Below is a small trained network, with its code and all its weights. Each question gives an input and a class and asks what happens when units are switched off, that is, made to give their printed mean instead of their output.

import numpy as np


def w(rows, s, z=0):
    codes = np.array(rows[::2]) - 128.0
    scale = np.full(codes.shape[1], s)
    scale[-1] = z or s
    return codes * scale


def f(y):
    return np.maximum(y, 0)


def log_softmax(a):
    a = a - a.max(-1, keepdims=True)
    return a - np.log(np.exp(a).sum(-1, keepdims=True))


def net(x, mask):
    res = np.array(x, float).reshape(1, 6) / 4 @ E
    y = f(res @ A[0][:, :-1].T + A[0][:, -1])
    res = res + np.where(mask, y, B[0][:, -1]) @ B[0][:, :-1]
    return log_softmax(res[-1] @ U[:, :-1].T + U[:, -1])


A, B = {}, {}
E = w([
[59,155,233,115],'x0',
[201,254,142,124],'x1',
[119,132,118,116],'x2',
[131,59,160,163],'x3',
[117,127,130,117],'x4',
[57,185,34,247],'x5',
],0.0051)
A[0] = w([
[62,146,227,113,115],'neuron 0',
[180,134,176,41,54],'neuron 1',
[36,192,169,222,133],'neuron 2',
[153,184,132,114,114],'neuron 3',
[157,92,149,48,63],'neuron 4',
[107,27,116,21,73],'neuron 5',
[114,54,112,87,128],'neuron 6',
[185,186,132,84,126],'neuron 7',
[179,54,135,167,239],'neuron 8',
[147,110,179,71,19],'neuron 9',
[118,122,170,43,57],'neuron 10',
[102,73,116,98,135],'neuron 11',
[162,171,106,156,239],'neuron 12',
[236,98,63,227,178],'neuron 13',
[145,153,153,32,49],'neuron 14',
[197,161,117,57,137],'neuron 15',
[207,88,38,50,68],'neuron 16',
[90,57,122,137,174],'neuron 17',
[174,106,171,110,25],'neuron 18',
[193,124,167,78,59],'neuron 19',
[157,99,152,73,52],'neuron 20',
[97,165,105,117,121],'neuron 21',
[171,233,71,60,192],'neuron 22',
[254,90,175,23,2],'neuron 23',
[46,163,246,154,156],'neuron 24',
[201,212,153,118,151],'neuron 25',
[136,131,120,127,5],'neuron 26',
[93,76,117,108,121],'neuron 27',
],0.0085,0.0028)
B[0] = w([
[161,116,46,63,220],'neuron 0',
[96,77,70,180,218],'neuron 1',
[179,34,43,144,217],'neuron 2',
[29,113,154,163,170],'neuron 3',
[190,58,63,220,199],'neuron 4',
[87,129,157,197,224],'neuron 5',
[23,135,179,166,193],'neuron 6',
[39,181,208,205,198],'neuron 7',
[48,194,181,57,223],'neuron 8',
[163,58,38,165,182],'neuron 9',
[189,108,31,168,196],'neuron 10',
[52,131,227,170,180],'neuron 11',
[160,100,150,133,208],'neuron 12',
[164,51,120,57,228],'neuron 13',
[153,124,145,161,194],'neuron 14',
[82,120,155,136,209],'neuron 15',
[170,16,68,83,197],'neuron 16',
[83,227,177,133,203],'neuron 17',
[145,72,65,168,162],'neuron 18',
[149,122,143,177,194],'neuron 19',
[197,58,32,231,178],'neuron 20',
[130,40,136,150,155],'neuron 21',
[57,99,253,102,238],'neuron 22',
[144,82,59,173,254],'neuron 23',
[172,112,56,33,239],'neuron 24',
[49,129,205,157,221],'neuron 25',
[201,96,196,68,128],'neuron 26',
[36,167,188,169,174],'neuron 27',
],0.0049,0.0046)
U = w([
[99,130,180,123,225],'0',
[56,164,173,205,54],'1',
[162,128,42,217,2],'2',
[150,151,119,68,188],'3',
[167,115,71,2,101],'4',
],0.0076,0.0024)

Each question gives the input, the list of numbers given to net, and the class t.
The units are the neurons (one row each of A and B). Each row of codes is followed by its name. A weight is (code - 128) times the scale printed after its matrix; where a second scale follows, it is the last column's (A, B and U).
mask holds one flag per neuron, in row order. A switched-off neuron (its flag False) gives its mean, the last column of its row in B, instead of its output. The means were averaged over made-up inputs and are rounded, as every weight is.
A unit's drop is (log p(t) with every unit on - log p(t) with that unit switched off) / (log p(t) with every unit on - log p(t) with every unit switched off).
The circuit of an input: a set's keep is (log p(t) with only the set's units on - log p(t) with every unit switched off) / (log p(t) with every unit on - log p(t) with every unit switched off). Starting from the 12 units with the biggest drops (on a tie, the unit counted first), units are removed one at a time, each time the one whose removal leaves the highest keep (on an exact tie, the one counted first), for as long as the keep stays at least 0.8.
circuit, biggest first: the units of the circuit, biggest drop first
unit that matters most: the unit with the biggest drop
top k neurons: the k neurons with the biggest drops, biggest first
drop when u is switched off: that unit's drop, to one decimal
input [-2,6,8,-4,-2,1], class 1: circuit, biggest first => [neuron 7; neuron 25; neuron 22]
input [0,8,5,3,-3,-8], class 1: circuit, biggest first => [neuron 7; neuron 25]
input [7,3,-8,0,5,-2], class 4: circuit, biggest first => [neuron 24; neuron 0]
input [-2,5,3,-6,1,-8], class 2: circuit, biggest first => [neuron 23; neuron 4; neuron 1]
input [-7,-8,-8,-2,-5,-8], class 1: circuit, biggest first => [neuron 6; neuron 5]
input [1,8,2,-4,2,-5], class 1: circuit, biggest first => [neuron 7; neuron 25; neuron 3]
input [-7,-3,-1,-2,-4,6], class 4: unit that matters most => neuron 13
input [8,4,7,-3,2,4], class 4: top 3 neurons => [neuron 24; neuron 2; neuron 0]
input [8,5,6,1,-2,5], class 4: top 2 neurons => [neuron 24; neuron 2]
input [-2,8,-4,4,-4,-4], class 1: top 3 neurons => [neuron 7; neuron 25; neuron 24]
input [6,2,-5,3,-2,-3], class 4: top 2 neurons => [neuron 24; neuron 0]
input [8,5,1,-3,-2,6], class 4: top 2 neurons => [neuron 24; neuron 2]
input [8,-1,4,0,2,-1], class 4: top 2 neurons => [neuron 24; neuron 0]
input [-3,7,-4,-4,-3,-1], class 1: top 2 neurons => [neuron 7; neuron 25]
input [-2,0,7,-4,4,-6], class 2: drop when neuron 23 is switched off => 0.2
input [-3,-8,1,4,-7,-1], class 1: drop when neuron 11 is switched off => 0.1
input [4,2,-7,-2,2,-6], class 2: drop when neuron 20 is switched off => 0.1
input [7,1,-2,4,5,3], class 4: drop when neuron 24 is switched off => 0.2
